Below is a small trained network, with its code and all its weights. Each question gives an input and a target symbol and asks what happens when units are switched off, that is, made to give their printed mean instead of their output.

import numpy as np


def w(rows, s, z=0):
    codes = np.array(rows[::2]) - 128.0
    scale = np.full(codes.shape[1], s)
    scale[-1] = z or s
    return codes * scale


def norm(h):
    return h / np.sqrt((h * h).mean(-1, keepdims=True) + 1e-5)


def f(y):
    return y / 2 * (1 + np.tanh(0.7978845608 * (y + 0.044715 * y**3)))


def softmax(a):
    e = np.exp(a - a.max(-1, keepdims=True))
    return e / e.sum(-1, keepdims=True)


def log_softmax(a):
    a = a - a.max(-1, keepdims=True)
    return a - np.log(np.exp(a).sum(-1, keepdims=True))


def net(x, mask):
    ids = ['αβγεζηθλμξπστφψω'.index(c) for c in x.split()]
    T = len(ids)
    res = E[ids] + P[:T]
    u = 0
    for l in range(2):
        r = norm(res)
        for j in range(3):
            rows = slice(2 * j, 2 * j + 2)
            q, k, v = (r @ M[l][rows].T for M in (Q, K, V))
            z = softmax(np.where(np.tri(T) > 0, q @ k.T / 2**0.5, -1e9)) @ v
            o = O[l][rows]
            res = res + np.where(mask[u + j], z, o[:, -1]) @ o[:, :-1]
        u += 3
        y = f(norm(res) @ A[l][:, :-1].T + A[l][:, -1])
        res = res + np.where(mask[u : u + 12], y, B[l][:, -1]) @ B[l][:, :-1]
        u += 12
    return log_softmax(norm(res)[-1] @ U[:, :-1].T + U[:, -1])


Q, K, V, O, A, B = {}, {}, {}, {}, {}, {}
E = w([
[67,174,72,1,136],'α',
[154,114,153,155,137],'β',
[128,137,110,174,130],'γ',
[163,141,165,125,133],'ε',
[136,139,51,61,113],'ζ',
[134,108,129,124,89],'η',
[117,178,154,113,106],'θ',
[125,191,127,77,138],'λ',
[56,139,169,97,93],'μ',
[122,182,159,115,108],'ξ',
[138,138,161,94,97],'π',
[168,215,130,144,32],'σ',
[129,108,141,24,129],'τ',
[140,116,95,88,178],'φ',
[165,122,156,131,120],'ψ',
[150,91,121,142,112],'ω',
],0.0072)
P = w([
[251,187,101,139,61],'0',
[211,165,133,141,67],'1',
[173,152,138,133,78],'2',
[146,140,152,134,88],'3',
[134,135,155,121,98],'4',
[118,125,159,119,107],'5',
[113,123,160,112,119],'6',
[101,116,164,106,128],'7',
[100,110,171,105,141],'8',
],0.0015)
Q[0] = w([
[190,85,129,152,163],'0.h1',
[112,81,147,97,37],'0.h1',
[29,254,104,83,144],'0.h2',
[131,70,56,15,28],'0.h2',
[120,89,58,116,77],'0.h3',
[172,111,207,189,127],'0.h3',
],0.0095)
K[0] = w([
[162,86,139,168,144],'0.h1',
[119,87,144,90,67],'0.h1',
[18,220,121,102,105],'0.h2',
[142,78,109,50,10],'0.h2',
[141,84,109,111,73],'0.h3',
[145,110,174,182,165],'0.h3',
],0.011)
V[0] = w([
[91,178,27,182,135],'0.h1',
[160,73,174,232,220],'0.h1',
[124,146,128,124,114],'0.h2',
[101,7,130,200,229],'0.h2',
[131,116,122,118,122],'0.h3',
[109,3,118,109,17],'0.h3',
],0.0037)
O[0] = w([
[25,102,26,105,95,100],'0.h1',
[87,41,240,113,133,45],'0.h1',
[124,114,140,136,151,142],'0.h2',
[156,183,87,128,34,4],'0.h2',
[125,123,125,131,131,129],'0.h3',
[186,4,234,108,160,121],'0.h3',
],0.0024,0.0036)
A[0] = w([
[86,182,140,154,99,116],'0.n1',
[99,93,119,119,100,142],'0.n2',
[42,106,123,146,123,81],'0.n3',
[99,151,171,142,178,92],'0.n4',
[203,134,124,176,72,100],'0.n5',
[159,135,127,242,152,115],'0.n6',
[206,142,130,163,77,111],'0.n7',
[156,145,133,114,44,54],'0.n8',
[148,100,52,125,244,8],'0.n9',
[2,107,181,72,66,32],'0.n10',
[179,127,116,138,156,130],'0.n11',
[193,126,155,76,151,145],'0.n12',
],0.0061,0.0015)
B[0] = w([
[176,89,168,149,96,177],'0.n1',
[107,104,141,157,74,113],'0.n2',
[107,148,253,77,175,100],'0.n3',
[180,168,119,74,50,140],'0.n4',
[103,166,34,166,134,217],'0.n5',
[74,58,60,113,100,192],'0.n6',
[94,185,57,176,138,220],'0.n7',
[153,164,50,150,163,155],'0.n8',
[146,70,91,188,254,127],'0.n9',
[54,199,75,254,181,125],'0.n10',
[86,151,150,181,111,154],'0.n11',
[31,106,167,97,99,255],'0.n12',
],0.0065,0.0021)
Q[1] = w([
[117,118,191,140,127],'1.h1',
[111,137,123,120,148],'1.h1',
[131,67,166,125,134],'1.h2',
[106,132,167,108,103],'1.h2',
[109,251,183,77,93],'1.h3',
[189,66,231,95,234],'1.h3',
],0.017)
K[1] = w([
[187,154,115,100,172],'1.h1',
[112,136,108,138,119],'1.h1',
[145,61,172,134,118],'1.h2',
[106,129,167,119,86],'1.h2',
[75,253,209,40,99],'1.h3',
[221,41,252,73,170],'1.h3',
],0.014)
V[1] = w([
[102,107,179,151,111],'1.h1',
[116,75,159,185,81],'1.h1',
[81,74,154,126,44],'1.h2',
[114,164,146,149,128],'1.h2',
[78,112,247,59,94],'1.h3',
[92,106,254,69,70],'1.h3',
],0.0036)
O[1] = w([
[142,125,83,82,99,48],'1.h1',
[165,203,67,51,132,88],'1.h1',
[183,176,217,138,184,119],'1.h2',
[142,49,105,126,119,151],'1.h2',
[130,145,14,214,99,20],'1.h3',
[141,153,4,202,112,5],'1.h3',
],0.002,0.0014)
A[1] = w([
[173,157,133,116,133,116],'1.n1',
[142,146,107,158,170,113],'1.n2',
[122,153,130,119,113,142],'1.n3',
[190,69,123,108,155,4],'1.n4',
[205,111,220,152,71,82],'1.n5',
[131,140,128,121,150,55],'1.n6',
[167,104,187,179,182,64],'1.n7',
[119,102,208,91,77,117],'1.n8',
[97,116,143,126,133,112],'1.n9',
[152,89,246,106,111,54],'1.n10',
[146,105,168,143,111,84],'1.n11',
[118,131,143,126,153,111],'1.n12',
],0.013,0.0025)
B[1] = w([
[190,170,170,133,123,186],'1.n1',
[166,123,179,92,132,121],'1.n2',
[133,61,110,157,141,240],'1.n3',
[192,94,82,85,52,118],'1.n4',
[170,69,151,205,88,183],'1.n5',
[164,170,115,122,168,107],'1.n6',
[123,108,108,220,252,118],'1.n7',
[114,97,222,71,151,250],'1.n8',
[162,112,153,125,109,171],'1.n9',
[152,161,20,214,100,168],'1.n10',
[170,220,95,84,183,89],'1.n11',
[176,147,115,128,125,117],'1.n12',
],0.011,0.0022)
U = w([
[139,128,122,128,134,33],'α',
[139,130,127,126,136,38],'β',
[169,108,125,181,140,76],'γ',
[204,235,188,74,153,253],'ε',
[135,136,124,123,131,55],'ζ',
[30,64,49,164,75,200],'η',
[66,203,192,215,200,139],'θ',
[139,140,130,128,132,52],'λ',
[192,54,71,153,241,163],'μ',
[215,74,202,209,57,170],'ξ',
[64,193,54,46,223,118],'π',
[217,71,52,28,75,139],'σ',
[79,53,242,54,134,162],'τ',
[136,135,128,132,131,56],'φ',
[137,133,120,129,133,44],'ψ',
[173,247,57,163,56,120],'ω',
],0.011,0.0044)

Each question gives the input, a string of symbols that net reads in full, and the target symbol t.
The units are the heads (2 rows each of Q, K, V and O) and the neurons (one row each of A and B). Each row of codes is followed by its name. A weight is (code - 128) times the scale printed after its matrix; where a second scale follows, it is the last column's (O, A, B and U).
mask holds one flag per unit, layer by layer, with each layer's heads first. A switched-off unit (its flag False) gives its mean, the last column of its rows in O or B, instead of its output. The means were averaged over made-up inputs and are rounded, as every weight is.
A unit's drop is (log p(t) with every unit on - log p(t) with that unit switched off) / (log p(t) with every unit on - log p(t) with every unit switched off).
The circuit of an input: a set's keep is (log p(t) with only the set's units on - log p(t) with every unit switched off) / (log p(t) with every unit on - log p(t) with every unit switched off). Starting from the 12 units with the biggest drops (on a tie, the unit counted first), units are removed one at a time, each time the one whose removal leaves the highest keep (on an exact tie, the one counted first), for as long as the keep stays at least 0.8.
circuit, biggest first: the units of the circuit, biggest drop first
most important unit: the unit with the biggest drop
k most important neurons: the k neurons with the biggest drops, biggest first
top k neurons in layer l: the k neurons of layer l with the biggest drops, biggest first
heads that matter: for each layer, one digit per head in row order, 1 if its drop is at least 0.15 and else 0, layers parted by /
drop of u: that unit's drop, to one decimal
input ψ λ η μ β β φ ψ, target τ: top 2 neurons in layer 1	1.n10; 1.n8
input β σ λ ε γ τ ξ γ γ, target ξ: top 3 neurons in layer 0	0.n3; 0.n1; 0.n7
input ζ ε τ ε, target τ: most important unit	0.n10
input γ λ τ η ε γ, target τ: 3 most important neurons	0.n6; 0.n3; 1.n8
input ζ ε ξ ω ε, target τ: 3 most important neurons	0.n9; 0.n10; 1.n8
input γ λ α λ θ λ η, target η: heads that matter	001 / 000
input η π ζ λ, target ε: heads that matter	000 / 001
input τ γ λ π π ω α ξ ω, target τ: 3 most important neurons	0.n5; 0.n10; 0.n7
input β ψ η ε π τ β, target τ: top 3 neurons in layer 0	0.n6; 0.n7; 0.n5
input ω η ω φ α ε, target η: heads that matter	000 / 001
input α ζ λ σ ξ λ η μ β, target η: top 2 neurons in layer 0	0.n5; 0.n7
input γ θ γ σ ε γ, target ξ: 3 most important neurons	0.n3; 0.n1; 1.n10
input ω λ μ λ β ψ η φ ψ, target τ: heads that matter	110 / 000
input θ ω γ α τ ζ η γ σ, target ω: most important unit	1.n8
input μ η θ θ α β ω θ ω, target τ: 2 most important neurons	0.n5; 0.n1
input β π γ θ γ ε ω, target η: heads that matter	010 / 000
input λ λ λ σ ξ σ ω π, target η: 2 most important neurons	0.n10; 1.n8
input β γ τ τ φ η β, target τ: heads that matter	110 / 001
input λ μ β γ γ θ, target ξ: 2 most important neurons	1.n5; 0.n1
input σ τ λ η, target η: most important unit	0.h1
input ε φ γ λ, target ε: 2 most important neurons	1.n1; 0.n6
input σ γ λ ε, target η: heads that matter	000 / 000
input φ β λ γ, target η: 3 most important neurons	0.n6; 0.n12; 1.n8
input τ ω η γ σ θ β ω η, target τ: top 4 neurons in layer 0	0.n1; 0.n7; 0.n5; 0.n8
input α σ λ λ ζ ω β φ σ, target ω: drop of 1.n8	0.1
input γ τ ω η ω π, target η: drop of 1.h3	1.3
input λ ζ γ φ α θ μ η μ, target θ: circuit, biggest first	0.n10
